The symbols move the states like this.
+: vesu->lona, ropi->zelo, bibo->fite, muri->ziba, gepu->tino, nobo->kadi, riso->pile, rumo->tobu, tino->nafe, pile->maze, gofe->fiki, melo->topa, zelo->zire, gofa->zape, papi->zeti, zega->tasi, ziba->ropi, fora->melo, nafe->gero, tasi->vesu, ziso->riso, mavu->puga, fumo->rabo, zoki->nofi, topa->bina, lona->rivo, fiki->papi, rabo->gofe, ramu->mati, maze->zoki, fite->gepu, bina->bibo, zeti->voki, voki->mavu, rivo->rumo, beti->ramu, kadi->ziso, pebo->gofa, mati->fumo, zire->pebo, nofi->kuli, seni->fora, puga->muri, kuli->seni, tobu->beti, gero->zega, zape->nobo
&: vesu->pebo, ropi->gepu, bibo->voki, muri->bibo, gepu->puga, nobo->vesu, riso->rumo, rumo->nobo, tino->muri, pile->tobu, gofe->nofi, melo->fiki, zelo->tino, gofa->zega, papi->seni, zega->zelo, ziba->fite, fora->gofe, nafe->ziba, tasi->zire, ziso->rivo, mavu->topa, fumo->maze, zoki->ramu, topa->papi, lona->gofa, fiki->kuli, rabo->zoki, ramu->riso, maze->beti, fite->mavu, bina->zeti, zeti->fora, voki->melo, rivo->zape, beti->ziso, kadi->lona, pebo->gero, mati->pile, zire->nafe, nofi->mati, seni->rabo, puga->bina, kuli->fumo, tobu->kadi, gero->ropi, zape->tasi
§: vesu->gofa, ropi->tino, bibo->mavu, muri->fite, gepu->muri, nobo->lona, riso->tobu, rumo->kadi, tino->ziba, pile->beti, gofe->kuli, melo->papi, zelo->nafe, gofa->tasi, papi->fora, zega->zire, ziba->gepu, fora->fiki, nafe->ropi, tasi->pebo, ziso->rumo, mavu->bina, fumo->zoki, zoki->mati, topa->zeti, lona->zape, fiki->seni, rabo->nofi, ramu->pile, maze->ramu, fite->puga, bina->voki, zeti->melo, voki->topa, rivo->nobo, beti->riso, kadi->rivo, pebo->zega, mati->maze, zire->gero, nofi->fumo, seni->gofe, puga->bibo, kuli->rabo, tobu->ziso, gero->zelo, zape->vesu
@: vesu->tasi, ropi->ziba, bibo->bina, muri->puga, gepu->fite, nobo->zape, riso->ziso, rumo->rivo, tino->gepu, pile->riso, gofe->rabo, melo->fora, zelo->ropi, gofa->pebo, papi->fiki, zega->gero, ziba->muri, fora->seni, nafe->tino, tasi->zega, ziso->kadi, mavu->voki, fumo->mati, zoki->maze, topa->melo, lona->vesu, fiki->gofe, rabo->fumo, ramu->beti, maze->pile, fite->bibo, bina->topa, zeti->papi, voki->zeti, rivo->lona, beti->tobu, kadi->nobo, pebo->zire, mati->ramu, zire->zelo, nofi->zoki, seni->kuli, puga->mavu, kuli->nofi, tobu->rumo, gero->nafe, zape->gofa
$: vesu->zape, ropi->nafe, bibo->puga, muri->gepu, gepu->ziba, nobo->rivo, riso->beti, rumo->ziso, tino->ropi, pile->ramu, gofe->seni, melo->zeti, zelo->gero, gofa->vesu, papi->melo, zega->pebo, ziba->tino, fora->papi, nafe->zelo, tasi->gofa, ziso->tobu, mavu->bibo, fumo->nofi, zoki->fumo, topa->voki, lona->nobo, fiki->fora, rabo->kuli, ramu->maze, maze->mati, fite->muri, bina->mavu, zeti->topa, voki->bina, rivo->kadi, beti->pile, kadi->rumo, pebo->tasi, mati->zoki, zire->zega, nofi->rabo, seni->fiki, puga->fite, kuli->gofe, tobu->riso, gero->zire, zape->lona
!: vesu->kadi, ropi->zega, bibo->ziba, muri->nafe, gepu->zelo, nobo->tobu, riso->mati, rumo->pile, tino->zire, pile->fumo, gofe->melo, melo->mavu, zelo->tasi, gofa->rivo, papi->bina, zega->zape, ziba->gero, fora->voki, nafe->pebo, tasi->nobo, ziso->ramu, mavu->gepu, fumo->seni, zoki->gofe, topa->puga, lona->ziso, fiki->topa, rabo->fora, ramu->nofi, maze->rabo, fite->ropi, bina->muri, zeti->bibo, voki->fite, rivo->riso, beti->zoki, kadi->beti, pebo->lona, mati->kuli, zire->vesu, nofi->fiki, seni->zeti, puga->tino, kuli->papi, tobu->maze, gero->gofa, zape->rumo

The rows follow the links: the fewer symbols apart two states are, the more alike their rows tend to be.

Each row is also shifted at random along 7 hidden directions that mean nothing.

Some states, each with a row of numbers:
bibo -> [58,-62,-1,-148,358,133,-154,295,-488,-226,-213,4,72,258,1,383,-540,566,154,389,200,13,-176,-168,-230,-380,-82,35,129,153,358,-92,134,244,-376,-16,35,-64,-22,74,462,-219,-103,589,-337,74,-323,52,-254,23,-287,274,146,411,-96,-191,238,204,-1,127,-145,-530,547,-611,61,668,296]
puga -> [-23,-15,31,102,161,376,232,377,-634,-165,-513,216,-275,393,301,-399,-518,303,427,526,404,-664,-165,-175,-304,224,9,287,-202,-573,-351,534,243,253,-299,191,-180,12,180,214,-7,211,155,688,-481,249,-255,-427,-304,375,-336,346,427,868,232,-636,132,466,253,-170,421,1351,1002,519,343,299,659]
fite -> [3,-245,42,28,495,168,-550,334,4,-51,-235,28,300,-119,3,611,52,341,-456,-118,-342,341,-184,-50,-263,-88,209,-560,-84,312,-37,-133,-76,35,-1,-40,-61,142,-213,-85,328,-252,-303,-32,-48,130,74,142,-73,-138,297,141,202,146,-104,-228,382,64,114,90,-411,-855,-81,132,187,676,-339]
rivo -> [-269,-86,-253,294,217,360,-172,-428,217,-24,-671,276,-91,-172,291,-257,191,80,-642,-214,-263,555,165,29,-128,131,-248,-615,385,304,418,309,-338,-597,550,208,671,367,-129,252,-303,66,-630,83,-13,-422,-195,74,-124,312,-105,-189,-85,-239,-41,116,65,514,19,163,-832,-1004,199,-206,-44,-245,-164]
fumo -> [179,-294,21,59,-238,-537,200,293,43,227,-59,45,-101,52,347,28,104,-130,-246,265,59,-496,56,-21,-66,-171,-356,98,127,39,245,89,110,-29,-127,-120,41,97,245,161,-391,-108,497,-145,-79,111,-232,-348,54,-10,-16,-6,-149,65,328,-41,10,369,67,264,408,210,54,460,41,12,328]
ramu -> [220,-44,-150,-141,-268,-184,-261,-131,-93,343,-147,66,-323,65,297,-80,384,-541,-390,149,-154,-45,-22,193,250,-187,-370,-189,433,-155,39,487,155,-260,154,130,205,49,176,290,-349,-160,25,-112,3,-289,-187,-90,211,-4,104,-146,-122,-167,156,518,-373,143,128,13,-140,-459,-163,-114,-350,-292,-157]
beti -> [95,109,-96,-37,-172,55,-83,-211,265,295,-55,254,-246,39,147,-253,146,-597,161,-51,-42,-97,19,-85,193,-94,-180,-114,436,-185,-95,392,118,-169,245,126,314,-12,14,305,-178,42,-323,-98,192,-444,115,40,204,-42,-38,-218,23,-370,-121,500,-323,-45,195,-41,-107,-445,-199,-478,-255,-409,-318]
mavu -> [144,-299,154,-272,36,-181,-229,503,-315,-51,401,-17,29,-236,-76,417,-41,-61,-108,-18,-173,-26,-346,71,-164,102,-43,29,-297,-47,-538,-32,288,289,-249,42,-478,-40,108,-134,201,-398,98,-266,-167,265,148,-35,154,-95,455,279,100,412,122,-158,-6,-83,-88,39,-46,351,233,807,65,323,23]
tino -> [-156,296,23,250,247,671,-28,34,-168,-222,-276,2,133,174,272,-364,-398,140,209,171,-76,-182,-141,144,-405,483,354,28,-154,-443,-98,349,99,54,184,403,-328,530,271,100,-43,272,-360,183,-131,105,90,228,-203,284,-294,161,145,254,45,-381,165,-28,311,-139,-400,392,241,-236,26,-56,95]
tobu -> [56,185,-59,148,-182,76,438,68,487,264,111,-14,5,-222,47,-432,-209,-157,616,-160,151,-201,84,-402,-168,379,95,274,520,177,65,-363,97,-272,393,319,347,59,179,71,94,387,7,-273,161,-577,430,-45,19,15,-383,79,-48,-199,-206,195,-143,-113,-98,30,219,-334,-68,-149,-134,-117,619]
voki -> [26,56,58,-391,35,176,-287,185,-416,-161,-149,225,-64,-103,166,280,-202,61,47,21,-145,-117,-282,108,-170,-100,-60,166,-233,-238,-370,364,374,299,-184,292,-276,-116,188,162,219,-304,-277,79,86,-221,54,-59,228,-13,290,58,65,131,171,11,-36,159,-180,-50,-153,-60,280,384,95,285,-3]
mati -> [204,-225,-87,-36,-267,-456,120,162,94,410,-176,55,-273,6,238,-11,388,-346,-163,170,48,-427,123,-173,219,-245,-347,-46,136,-46,-133,191,99,-78,-92,-175,135,-103,77,109,-273,-76,323,-88,7,-73,-187,-345,189,-109,139,-172,-10,46,222,205,-248,295,154,-121,477,148,-88,441,7,-23,-9]
zoki -> [217,-143,-57,0,-327,-465,339,73,68,126,-5,291,-144,208,140,-166,-80,-444,321,266,176,-548,146,-265,30,-432,-410,273,272,-292,138,96,94,111,-347,-177,-11,-60,171,107,-321,-63,107,-69,-236,180,-218,-46,128,-23,-322,37,-55,-42,40,72,-116,36,284,135,298,88,288,-259,-47,-270,-283]
zire -> [25,43,-87,-81,-67,-214,-570,-643,-691,-35,392,-625,147,-134,-639,189,542,139,-766,110,-101,1023,55,524,788,80,75,50,-117,430,241,-598,-357,-202,-174,-435,-277,58,-250,-396,404,-111,657,47,-289,425,-687,475,-53,9,303,74,-415,344,-81,341,-252,-602,6,-522,-455,110,305,123,-778,-124,-611]
riso -> [76,196,-30,56,-208,27,275,-123,472,422,-147,163,-100,-24,-125,-314,67,-255,588,-233,216,-111,256,-597,260,-24,87,58,427,2,-133,-150,-58,-84,182,-74,477,-257,-123,63,209,394,-125,-32,234,-514,287,-118,57,-136,-255,-178,53,-343,-271,363,-139,-253,49,-272,448,-296,-206,-322,-134,-151,-48]
kuli -> [242,-76,79,-36,-195,-395,188,-59,214,-136,202,398,-14,220,103,17,-23,-267,-77,152,6,-113,-24,53,60,-417,-147,136,-145,-421,109,16,-130,174,-207,-395,-299,70,25,77,-608,-152,195,-213,193,435,-54,116,131,-229,-102,-236,-328,-352,185,-363,387,25,157,303,68,536,-21,-49,19,-293,-490]
lona -> [-332,-231,-130,334,163,107,495,-266,437,7,-74,212,-153,-25,-126,-310,-18,-122,255,-303,30,-163,194,-108,-155,14,-87,-511,-74,76,-26,346,-201,-173,112,-57,460,-184,-327,-181,-175,83,-680,131,-288,105,90,-200,-147,269,-123,1,400,-69,-311,-68,-163,78,157,185,-233,-82,-144,-483,498,-456,-87]
gero -> [-209,292,39,98,-4,361,-165,-429,-154,29,-151,-238,-113,350,-161,-233,324,-118,187,-80,107,-173,130,383,437,160,326,-204,-476,-356,-486,557,-69,98,-15,-35,-112,-263,-214,-211,150,219,-145,482,5,215,-39,-74,-77,156,272,-152,298,130,-39,291,-427,-235,218,-626,210,741,-415,-225,168,-225,-426]
nofi -> [118,-123,-39,79,-135,-388,168,107,366,109,-402,464,223,-111,170,47,-55,-208,57,-87,-102,-330,121,-390,-202,-534,-237,-29,193,-33,330,-158,-172,101,-173,-274,60,152,43,10,-239,-56,-89,-196,79,-36,-83,93,216,-196,-122,-192,-183,-298,65,-181,284,244,250,231,91,-614,101,-95,163,144,-586]
maze -> [193,-54,-19,-14,-352,-366,132,17,380,419,12,385,-212,-130,157,-184,260,-819,296,-211,-101,-597,61,-276,258,-259,-256,-13,158,-368,-383,403,154,59,-115,-51,16,-81,144,41,-201,-83,-174,-401,-15,-159,130,-158,352,-144,129,-145,84,-192,74,379,-357,-94,367,-171,330,-8,-160,182,-9,-375,-653]

From each start, follow one symbol. Which state do you reach?
Answer with the state's name.
---
[-147,132,61,294,408,546,146,281,-177,-256,-165,-90,73,365,256,-13,-620,449,355,363,175,-294,-172,47,-601,236,278,-40,-22,-122,104,187,74,82,-15,270,-124,302,82,106,61,202,-165,301,-218,184,158,8,-426,219,-426,225,266,333,-124,-489,287,104,170,78,-81,104,162,-553,219,269,570]
$ ziba
---
[208,24,-65,-115,-284,-223,132,52,83,275,335,-127,-107,-85,132,-128,-82,-283,226,132,6,-100,-47,-61,11,-26,-248,239,609,194,234,-202,259,-161,155,224,196,5,302,213,-52,-12,124,-273,-16,-429,86,64,99,-42,-234,104,-156,-150,-115,513,-349,-167,-79,68,102,-666,-93,-523,-394,-132,345]
@ riso
---
[-65,-112,-24,221,-162,-20,87,-93,498,397,-147,-71,-56,-366,-73,-300,477,87,-337,-335,118,353,218,-412,325,510,153,-238,242,341,-149,-380,-324,-385,468,-156,462,-45,-382,-68,72,418,376,-259,297,-405,261,-331,-154,-53,201,-143,-24,-132,0,-48,117,48,-254,-175,387,237,-150,930,-29,-127,285]
! pile
---
[36,-220,110,112,284,146,-231,382,-200,-84,157,-120,132,66,-80,277,-120,364,-297,235,-25,191,-168,-64,-122,248,264,-181,-207,84,-109,-272,-73,55,-122,-152,-238,119,-200,-116,200,-44,332,3,-162,463,-33,44,-248,-24,66,263,101,430,-12,-493,401,-156,112,-41,31,335,253,444,52,397,51]
! nafe
---
[-208,-112,-84,345,39,94,489,2,628,145,194,16,-39,-208,39,-362,-34,-114,307,-344,60,-37,125,-231,-353,457,108,-206,246,252,24,-64,-41,-270,486,289,400,118,-58,-23,-189,283,-289,-323,136,-287,513,-152,-94,109,-168,4,168,-246,-239,-40,-12,21,-157,276,-101,-274,-350,-132,254,-296,500]
! beti
---
[-131,269,122,167,-3,310,95,63,275,123,96,-410,206,-47,-167,-130,159,9,468,-296,132,-337,-8,-25,-5,564,765,6,-464,-79,-543,-137,-35,197,130,106,-368,-12,-57,-339,460,439,35,-141,150,122,569,-37,-92,7,246,-1,331,113,-66,-145,-106,-466,73,-541,521,706,-541,361,201,100,34]
§ ropi
---
[93,-87,31,-327,75,111,-315,287,-561,-110,-186,161,-84,-189,233,175,-162,100,-146,120,-133,-110,-335,128,-223,48,-147,114,-136,-182,-330,365,346,259,-178,292,-342,75,284,140,191,-296,-56,54,-118,-87,-74,-129,156,129,288,176,82,329,273,-69,-49,299,-103,-11,-157,203,546,743,35,374,177]
@ topa
---
[146,-199,66,45,-166,-408,110,101,465,83,146,286,6,261,90,221,191,-354,-144,-47,-24,-293,104,-17,137,-465,-136,-213,-204,-336,-141,164,-128,192,-225,-459,-166,-151,-174,13,-523,-204,162,-283,276,361,42,-141,161,-308,160,-287,-42,-460,170,-238,270,-14,126,262,355,376,-470,94,236,-180,-596]
$ kuli
---
[-29,4,-74,163,-99,189,-148,-187,438,262,-128,53,-362,174,162,-256,493,-243,-330,-155,-46,235,95,37,321,283,-22,-571,156,-103,-245,549,-151,-339,529,-1,483,-186,-307,229,-364,112,-57,64,417,-345,185,-364,-63,34,210,-395,117,-421,12,221,-130,137,-121,-60,118,81,-713,119,-1,-498,80]
@ kadi
---
[-212,-392,-138,216,-53,-218,312,-270,105,-34,367,165,12,-499,-249,-339,161,-405,-47,-422,-207,123,94,-44,-48,238,-105,-168,-125,182,-127,-131,-191,-120,-10,-75,-3,172,-179,-419,-103,-42,-300,-386,-428,350,-39,188,66,225,149,207,156,210,-202,-134,-167,-108,104,67,-479,179,351,371,48,-482,-494]
+ nobo
---
[-238,404,9,200,77,561,-82,-121,-143,74,-393,-381,19,42,147,-269,184,41,80,-65,7,-318,55,243,28,508,471,-41,-336,-235,-365,439,79,-12,264,316,-153,124,92,-61,223,402,-119,294,-39,-118,152,-85,-117,337,234,-45,285,190,105,43,-284,-15,158,-527,155,582,-216,229,149,35,203]
@ ropi
---
[-322,-119,-229,236,59,58,686,-128,-297,-104,-152,-138,5,-131,-35,-561,-420,179,405,76,277,-325,213,-109,-432,146,-256,295,161,277,375,-23,-55,-148,-61,329,341,89,221,-116,75,142,-222,343,-802,0,-329,-97,-176,580,-462,382,257,517,-105,-61,-359,336,17,60,-164,13,686,-358,232,-102,712]
§ gofa
---
[-5,2,163,221,291,282,-473,-13,52,-148,360,-80,94,326,-115,250,22,-40,-241,71,-237,346,-180,312,106,115,412,-535,-329,-161,-228,99,-112,97,-8,-216,-305,138,-329,-172,-70,-92,-76,-60,17,577,126,342,-184,-115,190,28,81,31,-196,-339,320,-449,216,-32,-353,189,-365,-264,0,36,-617]
@ muri
---
[-253,50,-109,79,40,68,637,11,-189,-69,285,-493,113,-110,-231,-269,-341,66,785,-30,237,-530,187,143,-367,177,70,404,-62,277,216,-156,196,108,-39,402,45,-66,352,-300,372,77,-184,137,-622,65,63,1,-33,415,-303,374,280,407,-265,244,-546,-138,7,-108,-4,-52,35,-714,244,-29,732]
+ gofa
---
[-62,182,148,180,141,218,-94,53,13,-56,448,-384,327,-144,-208,59,-75,81,149,-93,-103,172,-105,114,-109,495,653,134,-298,40,-143,-536,-57,58,84,127,-409,321,32,-293,326,219,133,-336,-33,314,366,368,-107,-77,25,159,8,152,-115,-195,166,-489,71,-278,-32,267,-229,22,-178,107,-2]
& gepu
---
[-271,-233,-60,323,34,49,479,-95,456,39,119,-23,-131,-13,-178,-288,29,-53,222,-267,148,-82,212,-175,-139,252,-44,-359,74,225,-13,34,-233,-197,161,-30,410,-92,-287,-144,-190,201,-223,-7,-118,69,261,-206,-234,205,-103,43,308,-9,-199,-129,-77,71,-51,166,18,160,-221,-152,422,-300,313]
$ rivo
